Below are the code and all the weights of a small trained network. Each question names an input and a target symbol and asks about switching units off, where a switched-off unit gives its printed mean instead of its output.

import numpy as np


def w(rows, s, z=0):
    codes = np.array(rows[::2]) - 128.0
    scale = np.full(codes.shape[1], s)
    scale[-1] = z or s
    return codes * scale


def norm(h):
    return h / np.sqrt((h * h).mean(-1, keepdims=True) + 1e-5)


def f(y):
    return np.maximum(y, 0)


def softmax(a):
    e = np.exp(a - a.max(-1, keepdims=True))
    return e / e.sum(-1, keepdims=True)


def log_softmax(a):
    a = a - a.max(-1, keepdims=True)
    return a - np.log(np.exp(a).sum(-1, keepdims=True))


def net(x, mask):
    ids = ['ΔΛΞΩβεζηθμπστφψ'.index(c) for c in x.split()]
    T = len(ids)
    res = E[ids] + P[:T]
    r = norm(res)
    for j in range(3):
        rows = slice(2 * j, 2 * j + 2)
        q, k, v = (r @ M[0][rows].T for M in (Q, K, V))
        z = softmax(np.where(np.tri(T) > 0, q @ k.T / 2**0.5, -1e9)) @ v
        o = O[0][rows]
        res = res + np.where(mask[j], z, o[:, -1]) @ o[:, :-1]
    y = f(norm(res) @ A[0][:, :-1].T + A[0][:, -1])
    res = res + np.where(mask[3:11], y, B[0][:, -1]) @ B[0][:, :-1]
    return log_softmax(norm(res)[-1] @ U[:, :-1].T + U[:, -1])


Q, K, V, O, A, B = {}, {}, {}, {}, {}, {}
E = w([
[133,57,136,138,104,196,53,183,110,176],'Δ',
[144,202,221,90,191,121,146,159,113,154],'Λ',
[73,172,57,159,194,79,90,140,219,129],'Ξ',
[198,136,99,192,188,165,8,85,167,65],'Ω',
[168,86,173,189,122,71,78,41,179,157],'β',
[166,104,73,223,150,152,189,135,106,180],'ε',
[101,92,142,167,174,207,91,61,238,121],'ζ',
[175,36,121,58,254,107,148,124,93,123],'η',
[43,114,110,80,118,168,39,63,97,201],'θ',
[139,127,93,178,94,75,68,211,69,155],'μ',
[182,47,214,195,118,101,118,148,85,35],'π',
[86,131,62,155,142,212,145,212,93,56],'σ',
[50,102,182,88,157,94,23,127,94,17],'τ',
[26,47,166,131,93,109,183,166,159,158],'φ',
[141,114,141,146,101,149,127,67,5,97],'ψ',
],0.0052)
P = w([
[237,146,120,2,11,164,130,138,203,131],'0',
[170,138,149,112,112,167,118,142,148,130],'1',
[138,127,134,137,137,136,119,137,135,131],'2',
[102,111,128,156,153,130,115,132,127,141],'3',
[75,99,121,175,159,122,111,117,113,139],'4',
[58,98,135,174,181,122,129,129,99,155],'5',
],0.0043)
Q[0] = w([
[33,47,133,253,191,213,96,174,71,193],'H0',
[180,145,213,87,225,172,145,151,121,167],'H0',
[247,234,111,55,72,81,107,164,138,116],'H1',
[113,170,187,250,161,177,96,117,224,180],'H1',
[50,76,123,249,80,128,35,175,103,162],'H2',
[123,156,200,174,226,130,85,182,70,182],'H2',
],0.0041)
K[0] = w([
[1,138,191,217,214,121,150,76,94,127],'H0',
[81,50,86,179,121,111,74,109,128,108],'H0',
[193,144,118,107,55,167,123,159,168,141],'H1',
[186,83,138,113,234,127,125,128,100,149],'H1',
[99,170,144,185,180,64,189,107,122,57],'H2',
[62,96,120,212,171,130,94,125,120,109],'H2',
],0.0051)
V[0] = w([
[125,118,181,117,102,111,157,171,197,127],'H0',
[135,212,148,49,76,94,116,130,137,132],'H0',
[94,134,145,254,88,148,98,157,68,90],'H1',
[110,172,97,207,106,144,90,115,179,202],'H1',
[134,104,80,137,69,59,87,144,127,119],'H2',
[85,160,97,119,124,160,118,168,158,91],'H2',
],0.0058)
O[0] = w([
[105,90,190,106,142,84,177,199,187,144,253],'H0',
[143,147,140,69,247,77,134,134,82,131,206],'H0',
[200,161,172,3,130,83,132,218,126,120,13],'H1',
[166,190,99,87,180,110,121,146,196,215,85],'H1',
[106,42,59,211,118,75,64,112,126,96,84],'H2',
[75,141,61,115,154,163,128,187,149,79,138],'H2',
],0.0048,0.0013)
A[0] = w([
[113,167,180,160,140,153,130,152,116,144,158],'N0',
[210,168,133,2,185,79,189,154,146,124,94],'N1',
[180,91,153,179,98,178,109,118,103,137,107],'N2',
[173,128,141,128,53,142,172,104,83,115,175],'N3',
[181,77,98,120,172,105,185,143,114,110,205],'N4',
[132,137,120,158,111,185,115,69,194,80,5],'N5',
[134,122,125,159,140,80,78,100,91,168,89],'N6',
[174,148,102,131,124,151,121,105,8,93,1],'N7',
],0.0056,0.0015)
B[0] = w([
[173,69,34,100,89,107,86,134,149,102,252],'N0',
[105,163,169,70,164,147,205,193,3,191,202],'N1',
[177,131,106,61,198,87,163,105,130,110,215],'N2',
[169,150,67,138,189,94,224,136,157,100,165],'N3',
[97,229,140,209,37,156,110,160,128,117,170],'N4',
[113,253,218,129,71,97,131,164,21,112,146],'N5',
[117,117,120,131,44,133,144,147,93,185,191],'N6',
[57,136,98,11,33,53,85,144,228,150,167],'N7',
],0.0043,0.0037)
U = w([
[206,30,102,73,148,195,55,151,212,141,166],'Δ',
[109,160,176,70,204,134,196,179,35,199,252],'Λ',
[62,161,33,169,252,91,115,145,230,136,63],'Ξ',
[222,235,135,163,166,148,20,100,125,69,94],'Ω',
[190,117,190,182,112,51,114,39,183,229,81],'β',
[235,202,51,193,100,164,254,130,169,185,30],'ε',
[106,247,217,171,51,222,121,111,216,165,47],'ζ',
[124,94,118,196,125,197,194,16,89,86,188],'η',
[35,153,71,92,106,191,56,24,86,214,73],'θ',
[120,93,54,226,84,39,84,181,42,150,131],'μ',
[244,88,208,156,93,67,182,142,105,15,32],'π',
[79,164,49,130,68,234,154,186,113,26,141],'σ',
[45,56,155,96,183,83,29,121,79,4,14],'τ',
[28,41,194,187,78,131,201,170,198,139,98],'φ',
[125,150,84,23,52,61,176,55,144,86,143],'ψ',
],0.0073,0.0034)

Each question gives the input, a string of symbols that net reads in full, and the target symbol t.
The units are the heads (2 rows each of Q, K, V and O) and the neurons (one row each of A and B). Each row of codes is followed by its name. A weight is (code - 128) times the scale printed after its matrix; where a second scale follows, it is the last column's (O, A, B and U).
mask holds one flag per unit, heads first, then neurons. A switched-off unit (its flag False) gives its mean, the last column of its rows in O or B, instead of its output. The means were averaged over made-up inputs and are rounded, as every weight is.
A unit's drop is (log p(t) with every unit on - log p(t) with that unit switched off) / (log p(t) with every unit on - log p(t) with every unit switched off).
The circuit of an input: a set's keep is (log p(t) with only the set's units on - log p(t) with every unit switched off) / (log p(t) with every unit on - log p(t) with every unit switched off). Starting from all 11 units, units are removed one at a time, each time the one whose removal leaves the highest keep (on an exact tie, the one counted first), for as long as the keep stays at least 0.8.
circuit, biggest first: the units of the circuit, biggest drop first
most important unit: the unit with the biggest drop
top k neurons: the k neurons with the biggest drops, biggest first
heads that matter: for each layer, one digit per head in row order, 1 if its drop is at least 0.15 and else 0, layers parted by /
input Δ Δ ψ ψ, target ψ: heads that matter -> 100
input Λ β σ Λ ε, target ε: circuit, biggest first -> [H0; H1; H2]
input Λ μ Λ, target μ: most important unit -> H2
input θ η Δ Λ, target η: heads that matter -> 010
input μ Λ Λ Λ Δ μ, target Λ: circuit, biggest first -> [H1; H2]
input Λ Δ Δ θ Λ η, target θ: top 3 neurons -> [N4; N7; N1]
input μ Λ η, target μ: heads that matter -> 011
input Δ Λ Δ, target Λ: heads that matter -> 101
input φ φ σ μ Λ μ, target Λ: heads that matter -> 010
input Λ σ Λ, target σ: heads that matter -> 111
input μ Λ Λ μ ε Δ, target Δ: heads that matter -> 110
input Λ η β Λ, target η: heads that matter -> 010
input Δ Λ μ Λ, target μ: heads that matter -> 001
input φ Λ Λ τ Λ, target τ: top 2 neurons -> [N0; N1]
input Ω Λ μ Λ η, target μ: most important unit -> N4
input β σ Λ Λ σ Λ, target σ: circuit, biggest first -> [H0; H2; N0]
input β β τ Δ θ ζ, target ζ: circuit, biggest first -> [H0; N5]
input Λ φ Λ, target φ: heads that matter -> 110
input σ ψ Λ Λ β η, target η: top 2 neurons -> [N1; N4]
input φ σ μ Λ φ η, target φ: heads that matter -> 100
input η Λ β Λ β Λ, target β: heads that matter -> 101
input Λ Λ Δ Λ, target Δ: heads that matter -> 100
input σ η θ Λ, target θ: heads that matter -> 110
input Λ Λ θ μ Λ, target θ: most important unit -> H0
input Δ Λ β Λ, target β: heads that matter -> 111
input Λ Λ θ Λ Λ Δ, target Δ: top 2 neurons -> [N0; N1]
input Δ ψ μ ψ Λ η, target ψ: circuit, biggest first -> [H0; N7; H1]
input Δ Λ ψ, target ψ: circuit, biggest first -> [N7]
input Λ μ Λ ε Λ, target ε: circuit, biggest first -> [H0; H2; N3]
